Each row has a hidden value. The values are split into ranges, and the grade after each row names the range that its value falls in. Each part has its own value, ranges and names.
207; -44; 70; 189; -61; 210; 301; 64; 86; -119; -105; 165; -312; -92; 86; 91; -102; 87; 72; 113; -89; -156; -268; 58; -127; -370; 322; 193; 133; -25; -147; -101; -65; 97; -202; 180; -105; 73; -37; -14; -107; 192; 106 : S
11; 93; -94; -65; -210; -86; -60; -353; 33; -134; -212; 7; 243; 285; -60; -22; -3; -22; -23; 49; -85; 4; -135; -185; 18; -120; -27; -221; -65; 59; -278; 62; 38; -77; -59; -266; -72; 260; -138; -228; 27; 238; 98 : D
-161; -252; -2; 370; 172; 167; 199; -52; -69; 191; -438; 178; -61; 140; -257; 48; -111; 73; 157; 192; -12; -48; -21; 245; -26; -110; 13; 77; -16; -137; 218; -51; -107; -1; 93; 152; -70; 193; -122; 29; -109; 393; 127 : L
-51; -184; -161; 169; -90; -123; -214; -296; -178; 170; -282; 25; 333; 271; -188; -11; 83; 175; 150; 178; -118; 30; 24; -55; 158; 119; -51; -51; -189; -14; 19; 139; -89; -131; 143; -285; -210; 234; 8; -10; 38; 320; 50 : N
-229; 32; -278; -77; -10; -229; -105; 58; -198; 34; -71; -256; 134; 126; -126; -142; -141; 20; -8; -175; 280; -270; 85; -18; -52; 156; -71; 286; 14; 85; -92; 102; 341; -333; 124; -122; -197; 46; 107; 205; 6; -49; -28 : E
102; 31; 3; 118; 145; 331; 366; 209; -148; -11; 234; 24; -300; -228; -40; -22; -33; -44; 32; 29; 106; -186; -49; 195; -91; -393; 290; 428; 205; 29; 14; -62; -146; 70; -329; 303; -74; -18; 175; 166; -90; 50; -87 : D
186; -41; -257; 27; 7; 27; 100; 82; -241; 32; 187; 95; -100; -159; 6; 1; 98; 182; 90; 128; 30; -195; 53; -48; 81; -71; 275; 227; 64; 73; -38; 18; -189; 46; -166; -38; -214; -81; 308; 221; 159; 180; -127 : N
-262; 26; -43; -16; 53; -72; 182; -33; -39; -17; -226; 119; -27; 42; -194; -28; -158; -147; 14; -54; 293; -214; 92; 47; -116; -22; -18; -25; 23; 8; 16; -101; 80; -175; 87; 100; -31; 50; 25; -68; 2; 189; 233 : S
-86; 75; 33; -315; -134; -245; -221; 120; 2; 1; 131; 272; -54; -374; 138; 94; 73; -59; -35; -354; 164; -42; 44; -134; -13; 165; -17; -151; -182; 120; -179; -123; 54; -298; 203; -349; -93; -34; 204; -318; 273; -200; 139 : Y
3; -63; 0; 238; 216; 365; 16; 129; -158; 45; 1; -146; -83; -124; 25; -55; 33; -18; 98; -106; -37; -1; -121; 335; -77; -282; 105; 471; 204; -60; 59; 67; 35; -4; -208; 104; -87; 67; -26; 208; -284; -64; -178 : E
19; -81; 80; 263; 58; 254; 335; -48; -9; -7; -202; 132; -165; 53; -144; 31; -108; -17; 95; 182; -12; -111; -130; 152; -94; -345; 183; 159; 90; -67; 29; -74; -127; 61; -158; 244; -54; 155; -69; -11; -160; 303; 143 : J
-81; -22; 44; 131; -211; -69; 164; -257; 75; -41; -343; -38; 112; 399; -224; -18; -221; 1; 9; 148; 3; -132; -178; -79; -76; -179; 7; -4; -99; 13; -178; 23; 112; -160; 31; 28; -112; 348; -184; -170; -112; 293; 262 : J
-69; -90; -40; 315; 7; 138; 412; -143; 45; -38; -448; 11; -89; 367; -251; -19; -281; 38; 63; 270; 28; -219; -167; 102; -132; -303; 120; 126; 104; -73; -21; -27; 46; 34; -88; 293; -71; 247; -213; 58; -192; 457; 183 : L
-118; 34; 3; -264; -243; -396; -349; 93; -19; 2; 43; 82; 63; -233; 139; 43; -4; 11; -1; -372; 193; -136; 13; -177; -32; 280; -25; 10; -212; 134; -232; -29; 248; -449; 313; -369; -213; -3; 203; -203; 165; -263; 199 : S
83; -93; 174; 25; 70; 149; -89; 346; -103; 114; 259; 236; -297; -602; 195; 120; 137; 22; 109; -256; 32; -12; -44; 180; -37; -79; 207; 317; -24; 14; 32; -119; -116; -137; 9; -45; -144; -97; 270; -50; 20; -262; 4 : Y
24; 93; -55; -198; -317; -282; 112; -108; 122; -125; -109; 209; -47; 83; -22; 73; -145; 41; -73; 5; 82; -193; -107; -308; -47; -25; 82; -235; -158; 126; -334; -101; 73; -169; 83; -184; -112; 148; 22; -304; 244; 181; 249 : J
124; 47; -227; -51; -332; -305; 193; -222; 130; -278; -368; 190; -57; 232; 24; 51; -194; 150; 31; 206; 60; -362; -154; -364; -88; -31; 244; -199; 26; 57; -352; -81; 118; -41; 20; -82; -186; 43; -7; -71; 131; 438; 325 : S
-64; -52; -175; -50; -279; -413; -185; -129; -5; -65; -311; 35; 137; 149; 14; 13; -111; 151; 74; -35; 108; -252; -48; -245; -26; 240; 45; -38; -127; 62; -226; 25; 247; -304; 272; -261; -262; 66; 64; -33; 83; 140; 265 : L
-148; -228; 213; 376; 190; 312; 216; -53; 21; 178; -401; 281; -119; 21; -213; 101; -67; -41; 148; 125; -75; 88; -93; 324; -63; -246; 4; 8; -33; -161; 225; -114; -193; 29; 43; 186; 18; 240; -192; -159; -174; 318; 183 : S
-185; -34; 20; 229; 243; 295; 441; -37; -29; 3; -297; 151; -166; 81; -257; -15; -164; -160; 55; 122; 155; -131; 3; 267; -143; -323; 67; 68; 180; -95; 150; -120; -96; 79; -143; 353; 62; 107; -119; 15; -161; 363; 131 : S
-65; 134; 151; -122; 144; 284; 151; 298; -139; 118; 491; -29; -188; -342; -49; -29; 29; -192; -122; -303; 150; 28; 2; 235; -51; -317; 21; 335; 4; 126; -28; -43; -83; -123; -221; 88; 18; 103; 156; -111; 31; -304; -203 : D
-95; -108; 147; 276; 324; 494; 10; 37; -92; 137; -117; 62; -49; -154; -44; 18; 108; -116; 99; -111; -130; 227; -98; 443; -38; -323; -36; 196; 118; -128; 187; -2; -137; 66; -156; 56; 56; 169; -166; -39; -257; 19; -147 : L
-197; -169; 201; 294; 292; 333; 10; 103; -169; 193; -113; 88; -66; -234; -123; 3; 53; -142; 183; -108; 78; 48; 38; 423; -71; -158; 20; 327; 60; -125; 289; -43; -109; -111; 3; 176; -43; 62; 31; 41; -279; -10; 77 : Y
-24; 56; 101; 69; 57; 244; 332; -55; 109; -101; -172; 220; -187; -8; -68; 57; -103; -134; -20; 23; 13; -30; -149; 109; -129; -375; 91; -82; 101; -27; -79; -139; -91; 83; -179; 145; 71; 152; -157; -212; -58; 234; 117 : S
-145; 52; -299; -50; -42; -167; 177; -54; -69; -47; -210; -67; 20; 263; -188; -79; -216; 43; -52; 37; 202; -280; 12; -99; -64; -10; -9; 32; 33; 66; -146; 10; 204; -134; 19; -39; -108; 116; -22; 81; 103; 248; 29 : E
162; 94; -224; -80; -149; -23; 72; -177; -80; -93; 55; 21; 88; 138; -28; -20; 42; 97; -31; 122; -72; -81; -79; -179; 69; -166; 125; -55; 3; 110; -250; 62; -91; 42; -204; -188; -123; 136; 51; -40; 155; 242; -93 : N
-46; 75; -67; 73; 16; 161; -24; -162; -165; -32; 21; -265; 216; 178; -114; -141; 20; -93; 16; -34; 11; -21; -66; 102; -12; -232; 4; 267; 94; 42; -96; 158; 56; -92; -216; -21; -96; 197; -29; 81; -207; 37; -99 : D
266; 93; -284; -165; 29; 75; -87; 223; -316; 3; 577; -47; -82; -388; 179; -43; 243; 137; 14; -119; 28; -113; 60; -28; 114; -88; 269; 367; 112; 171; -141; 88; -152; 16; -306; -190; -212; -169; 430; 256; 201; -153; -385 : N
263; 4; -183; 54; 58; 217; 341; -30; -69; -122; 9; 363; -261; -178; 41; 88; 94; 92; 76; 250; -73; -121; -41; -49; 17; -304; 343; -76; 172; -5; -64; -131; -351; 292; -313; 50; -52; -72; 134; 25; 167; 418; -31 : D
62; -105; -99; 24; -50; -87; -236; -69; -121; -5; -127; 232; 50; -215; 121; 71; 174; 96; 178; -29; -30; -40; 18; -63; 50; 115; 137; -27; -30; -21; -34; -24; -85; -98; 93; -273; -192; -68; 174; -16; 64; 114; 119 : J
-61; -95; -109; 13; -218; -257; -352; -294; -98; 66; -250; 3; 362; 209; -67; -2; 76; 117; 102; 12; -78; 18; -24; -165; 109; 187; -81; -109; -223; 34; -133; 124; 63; -256; 215; -409; -220; 216; 6; -131; 50; 151; 137 : D
-24; -80; -141; 96; 150; 57; 29; 64; -201; -29; -96; 188; -107; -276; 29; 3; 83; -8; 193; 3; 174; -207; 122; 99; -43; 11; 220; 181; 173; -54; 116; -74; -90; -32; -30; 56; -149; -202; 249; 207; -45; 162; 109 : Y
197; 100; 43; -1; 172; 470; 169; 264; -199; 99; 598; -76; -201; -325; 38; -26; 151; -31; -68; -133; -83; 94; -94; 261; 34; -474; 166; 442; 109; 113; -53; 47; -244; 109; -467; 68; -28; 94; 159; 52; 7; -200; -442 : N
265; 93; -275; -100; -110; -40; 216; 142; -161; -140; 283; 51; -221; -192; 102; -14; 4; 151; 13; 79; 114; -347; -20; -171; -11; -152; 387; 276; 144; 139; -223; -23; -70; 29; -252; 27; -226; -141; 346; 220; 175; 109; -74 : D
163; -97; -100; 58; -257; -197; -284; -16; -22; -73; -144; -19; 39; -48; 225; 49; 20; 243; 134; -71; -99; -147; -200; -145; -11; 88; 193; 197; -41; 33; -253; 74; 187; -201; 110; -278; -312; 31; 85; 60; -40; -21; 101 : L
-78; 41; 54; -48; -137; 6; -218; -114; -103; 176; 172; -249; 309; 210; -155; -72; 25; 2; -87; -159; -98; 162; -110; 35; 95; -110; -195; 140; -244; 139; -178; 196; 66; -260; -26; -289; -111; 413; -73; -203; 3; -147; -178 : N
100; 229; -37; -313; -18; 36; 184; 328; -73; -137; 486; 123; -336; -492; 168; 11; 12; -113; -110; -286; 255; -225; 6; -46; -105; -197; 243; 215; 114; 177; -226; -140; -11; -91; -221; 18; -63; -161; 327; -44; 196; -237; -65 : J
44; -84; -99; 100; 136; 94; -35; 120; -198; -26; -12; 173; -141; -374; 117; 23; 129; 17; 203; -55; 118; -169; 71; 118; -40; -13; 257; 255; 174; -47; 89; -64; -91; -34; -57; 22; -169; -218; 271; 208; -66; 57; 66 : Y

Next part:
34; -268; -55; 54; 3; -82; -25; -156; 95; 258; 6; -67; -152; 110; -202; 249; -226; 212; 66; 95; -133; -32; 143; -169; 13; 1; -7; 204; -206; -96; -84; -260; 295; 249; 128; 20; -190; 109; 6; 177; 66; 193; -36 : C
-214; 102; 163; 110; -238; 47; -79; 167; -377; 314; 193; 38; -119; -174; 105; -60; -234; -85; -68; -84; -225; 101; 221; -257; -188; 358; -6; -68; -135; 51; 179; -306; 39; 180; 59; 515; -86; -1; -127; 317; -185; 56; 160 : T
-24; 118; 191; 33; 22; 216; -23; 237; 165; -270; -187; 149; 151; -5; -189; -139; 136; -110; -82; 183; -99; 87; -156; 334; 13; 100; -73; -110; 149; -55; 51; 377; -128; 69; 97; -70; 192; -114; -46; -212; 25; -340; -23 : Q
132; 36; -157; 192; -138; -225; 108; -131; 50; -146; 18; -261; 197; -20; 79; 8; 327; 27; -79; -62; 38; -125; -16; 189; 204; -180; -14; -212; -126; -7; -162; -66; 28; -209; 132; 89; -39; 252; -54; -114; -111; 20; 119 : Q
1; -49; 135; 38; -63; 56; 44; 308; -27; -195; -16; -7; 175; -16; 73; -44; 157; -137; -396; -16; 16; 55; 97; 197; -37; -33; -104; 14; -14; 61; -63; 60; -145; -49; 113; -40; 243; -32; -128; -247; 168; -55; 61 : A
32; 111; 48; 104; -140; -45; 221; -54; -232; 161; -150; -60; 49; -180; -53; 234; 3; -41; 59; -29; -69; -11; -219; 68; -43; -111; 126; -38; -114; 161; -128; -53; 29; 175; 135; -30; -168; 326; -155; 111; -102; -9; 104 : T
209; -60; -212; 140; -89; -178; 284; -347; 107; -25; -185; -42; 179; 58; -66; 225; 100; 163; 195; -210; 41; -15; -319; 228; 200; -334; 179; -27; -39; 174; -228; 141; 176; 78; 135; -385; -36; 321; -7; -43; -45; 38; 56 : P
-19; -196; 3; 40; -58; -3; -52; 135; 2; -26; 157; 61; 43; 155; 92; -74; -60; 55; -292; -134; -4; 73; 287; -44; -30; 52; -88; 127; -55; 21; 33; -129; 65; 18; 53; 17; 237; -129; 12; -92; 159; 133; 45 : A
1; -1; 47; 21; -177; 115; 51; 211; 64; -96; -74; 184; 224; -15; 94; -146; 68; -92; -45; -243; -64; 241; 0; 203; 61; 119; -36; -157; 95; 160; 5; 247; 3; 81; 116; 35; 229; -96; -103; -71; 11; -172; 60 : B
35; 119; 245; 91; -35; 64; 218; 166; -149; -59; -299; -141; 85; -226; -203; 282; 134; -187; -148; 290; -80; -91; -293; 260; -110; -133; 23; -16; -114; 43; -186; 93; -165; 133; 197; -129; -134; 315; -257; -115; 18; -148; 55 : T
131; -153; -137; 29; -174; -38; 189; -27; 54; 4; -73; 129; 223; 111; 125; 36; 30; 65; 11; -387; 50; 178; -9; 132; 106; -108; 44; -23; 2; 248; -132; 107; 163; 97; 117; -198; 178; 61; -52; -63; 81; 48; 58 : V
113; -112; -205; 151; -22; -205; 43; -319; 159; 29; 12; -123; 25; 142; -108; 109; 48; 239; 120; -24; -23; -92; -13; 24; 183; -152; 49; 10; -115; -60; -107; -94; 245; 22; 88; -63; -98; 180; 89; 41; -48; 97; 28 : Z
99; 22; -188; 87; -128; -228; 32; 16; -1; -63; 113; -237; 215; -22; 210; -72; 389; 6; -207; -145; 114; -67; 223; 85; 210; -181; -90; -165; -120; 28; -168; -206; 51; -250; 92; 258; 19; 169; -25; -86; 8; 49; 101 : A
2; -356; 37; 124; -52; -8; -3; -59; 125; 21; 31; 66; -60; 237; -126; 127; -286; 164; -75; -38; -146; 69; 109; -58; -56; 116; -15; 199; -126; -25; 7; -32; 208; 229; 123; -182; 97; -59; -25; 4; 125; 160; 17 : Z
-43; -41; 136; 72; -181; 117; 13; 254; 93; -150; -81; 125; 195; -29; 41; -123; 48; -123; -95; -138; -140; 226; 4; 212; 32; 199; -68; -160; 52; 99; 6; 269; -22; 94; 153; 70; 199; -102; -165; -72; 22; -202; 66 : P
-129; -171; 144; 80; 49; 111; -134; -34; -44; 190; 109; 151; -267; 168; -252; 73; -449; 169; -33; 179; -214; 5; 137; -226; -206; 242; 2; 280; -89; -146; 202; -177; 155; 317; 26; -8; 9; -134; 81; 142; 22; 139; -13 : T
77; -40; -36; 33; -126; -14; 48; 123; 195; -95; -192; -31; 255; 45; -27; -27; 295; -23; 57; -26; -31; 117; 52; 204; 176; 54; -123; -228; -44; 35; -188; 177; 177; 51; 169; 161; -18; 93; -138; -37; 68; -236; -1 : Z
-106; 114; 123; 14; -52; 153; -105; 250; 20; -97; 65; 183; 86; -88; 31; -234; 10; -97; -172; -69; -101; 162; 43; 140; 13; 130; -35; -60; 157; 26; 152; 147; -140; 23; 44; 119; 254; -208; 13; -71; -24; -171; 47 : V
-126; 68; 10; 126; -286; -41; -128; 203; -282; 128; 331; -64; 25; -14; 292; -274; 35; -71; -214; -170; -78; 37; 477; -216; -76; 351; -158; -225; -163; -16; 163; -383; 55; -116; 33; 674; 48; -71; -73; 128; -163; 103; 179 : B
9; 25; -67; -15; -88; -49; -64; 228; 1; -37; 80; -59; 190; 32; 158; -175; 320; -36; -221; -77; 76; 48; 334; 38; 111; 16; -176; -132; -46; 12; -76; -129; 73; -126; 57; 351; 99; -12; -28; -67; 105; -79; 35 : A
-177; 57; 72; 153; -275; -28; -148; 184; -308; 177; 317; -60; -45; -29; 219; -224; -62; -61; -170; -105; -153; 39; 444; -266; -126; 423; -136; -191; -189; -42; 188; -385; 82; -27; 40; 688; -14; -59; -98; 209; -180; 91; 182 : P
-27; 139; 143; -1; 55; 196; -38; 217; 144; -235; -111; 180; 134; -46; -134; -163; 109; -89; -128; 105; -59; 94; -143; 313; 37; 4; -29; -42; 200; -24; 80; 324; -175; 29; 62; -108; 248; -148; 29; -216; 27; -279; -19 : V
-66; -64; 67; 35; -149; 15; -38; 293; -64; -60; 131; 37; 148; -47; 211; -141; 74; -106; -338; -216; -30; 157; 244; 51; 8; 76; -93; -26; -9; 113; 8; -42; -62; -35; 90; 173; 247; -109; -101; -76; 107; -2; 99 : A
12; -220; 112; 74; -43; 117; 41; 111; -80; -46; 50; 127; -25; 282; -61; 17; -202; 61; -247; 30; -23; -8; 180; -40; -224; 141; -86; 178; -106; -23; 84; -88; 70; 128; 54; -162; 220; -104; -18; -170; 138; 163; 32 : B
-52; 64; 74; 66; -184; 46; -58; 269; -141; 10; 48; -51; 113; 71; 81; -174; 196; -92; -131; 70; -41; 12; 345; -47; -73; 312; -225; -244; -153; -62; 24; -162; 110; -27; 78; 520; -14; 2; -133; 11; -27; -104; 76 : P
16; 28; 125; 9; -91; 147; 17; 301; 96; -165; -199; 65; 220; 78; -74; -105; 248; -113; -65; 115; -43; 104; 75; 215; 6; 186; -185; -204; -7; -15; -69; 214; 60; 68; 131; 163; 82; -20; -151; -135; 94; -291; -10 : P
-103; -226; 110; 126; -244; -99; -89; 199; -16; 166; 146; -210; -31; -205; 108; 92; -112; -92; -216; -83; -258; 114; 292; -111; 27; 202; -97; -41; -241; -10; -70; -265; 49; 87; 235; 428; -115; 41; -255; 197; -12; 127; 119 : C
-192; 156; 115; 89; -196; 117; -106; 149; -445; 266; 282; 146; -136; 29; 123; -219; -231; -21; -92; -66; -118; 29; 337; -311; -276; 417; -58; -64; -98; -9; 311; -369; 62; 98; -50; 509; 42; -112; 10; 202; -198; 105; 142 : Q
-192; 98; 221; 55; -186; 83; -29; 193; -450; 441; 109; -19; -203; -257; -3; 114; -285; -112; -72; 71; -231; 34; 184; -295; -264; 282; 0; 30; -206; 28; 110; -418; 26; 267; 92; 486; -232; 106; -179; 350; -150; 108; 117 : C
-118; 46; 189; 53; -149; 77; -50; 278; -296; 203; 41; -63; -55; -21; -16; 1; -14; -99; -145; 195; -122; -22; 321; -193; -221; 331; -175; -81; -233; -71; 38; -317; 104; 135; 88; 517; -154; 70; -176; 147; -16; -13; 72 : T
-18; -133; 252; 80; -96; 136; 53; 323; 71; -203; -180; 13; 145; 24; -102; 47; 54; -148; -237; 131; -127; 98; 4; 222; -90; 162; -132; -41; -70; 4; -81; 213; -51; 131; 196; -48; 128; -16; -244; -181; 154; -163; 36 : Z
42; 242; 96; 93; -151; 71; 265; 58; -377; 47; -141; 34; 110; -82; 3; 84; 81; -113; -34; -6; 32; -60; -192; 118; -173; -45; 71; -109; -63; 167; -26; -21; -65; 78; 63; -41; -16; 256; -131; -59; -120; -43; 124 : Q
158; 141; -44; 128; -53; -50; 286; -155; -33; -126; -232; -40; 185; -55; -104; 160; 189; 0; 54; -14; 49; -79; -393; 325; 74; -298; 140; -80; 7; 132; -158; 192; -45; 17; 115; -337; 0; 308; -52; -162; -81; -87; 70 : Q
118; 85; 10; 154; 7; -82; 187; -129; 108; -187; -228; -139; 148; -111; -187; 185; 209; -4; 2; 128; -35; -96; -382; 351; 137; -285; 104; -60; -9; 21; -182; 215; -77; 5; 157; -285; -50; 282; -70; -153; -50; -135; 46 : Z
171; -6; -153; 116; -176; -194; 328; -241; -9; 110; -239; -105; 194; -153; -1; 316; 120; 48; 206; -256; -11; 52; -340; 204; 196; -327; 200; -85; -89; 273; -310; 90; 145; 144; 199; -225; -169; 433; -147; 94; -72; -1; 94 : T
29; 86; 28; -59; -23; 147; -15; 238; 162; -148; -136; 173; 229; 25; -28; -185; 229; -62; -44; -31; 11; 164; 17; 254; 113; 33; -100; -136; 148; 47; -21; 264; 0; 32; 75; 52; 198; -108; -5; -145; 82; -286; -33 : V
3; -25; 179; 8; -72; 156; 21; 322; 153; -170; -254; 60; 208; 19; -129; -29; 199; -131; -73; 143; -95; 140; 4; 256; 16; 163; -160; -153; -1; -1; -111; 284; 34; 136; 176; 84; 67; -13; -197; -122; 133; -320; -23 : Z
-58; -37; 240; -8; -50; 158; -35; 333; 230; -80; -244; 38; 119; -231; -178; 60; 60; -176; -63; 136; -234; 214; -112; 275; 85; 106; -72; -75; 47; 4; -107; 311; -75; 215; 236; 75; 1; -30; -224; -7; 89; -319; -31 : C
143; -35; -178; 42; -201; -75; 248; -97; -33; 60; -89; 108; 239; 18; 155; 58; 74; 52; 91; -436; 70; 155; -110; 146; 131; -186; 118; -78; 15; 308; -149; 89; 142; 80; 107; -183; 114; 164; -50; -9; -11; 35; 91 : V
19; -135; 115; 8; -76; 64; 31; 208; 23; 58; -165; -40; 66; 75; -132; 124; 66; -29; -64; 174; -81; 39; 164; 16; -62; 145; -160; -24; -175; -37; -143; -47; 179; 192; 167; 164; -102; 93; -182; 12; 146; -86; -21 : T
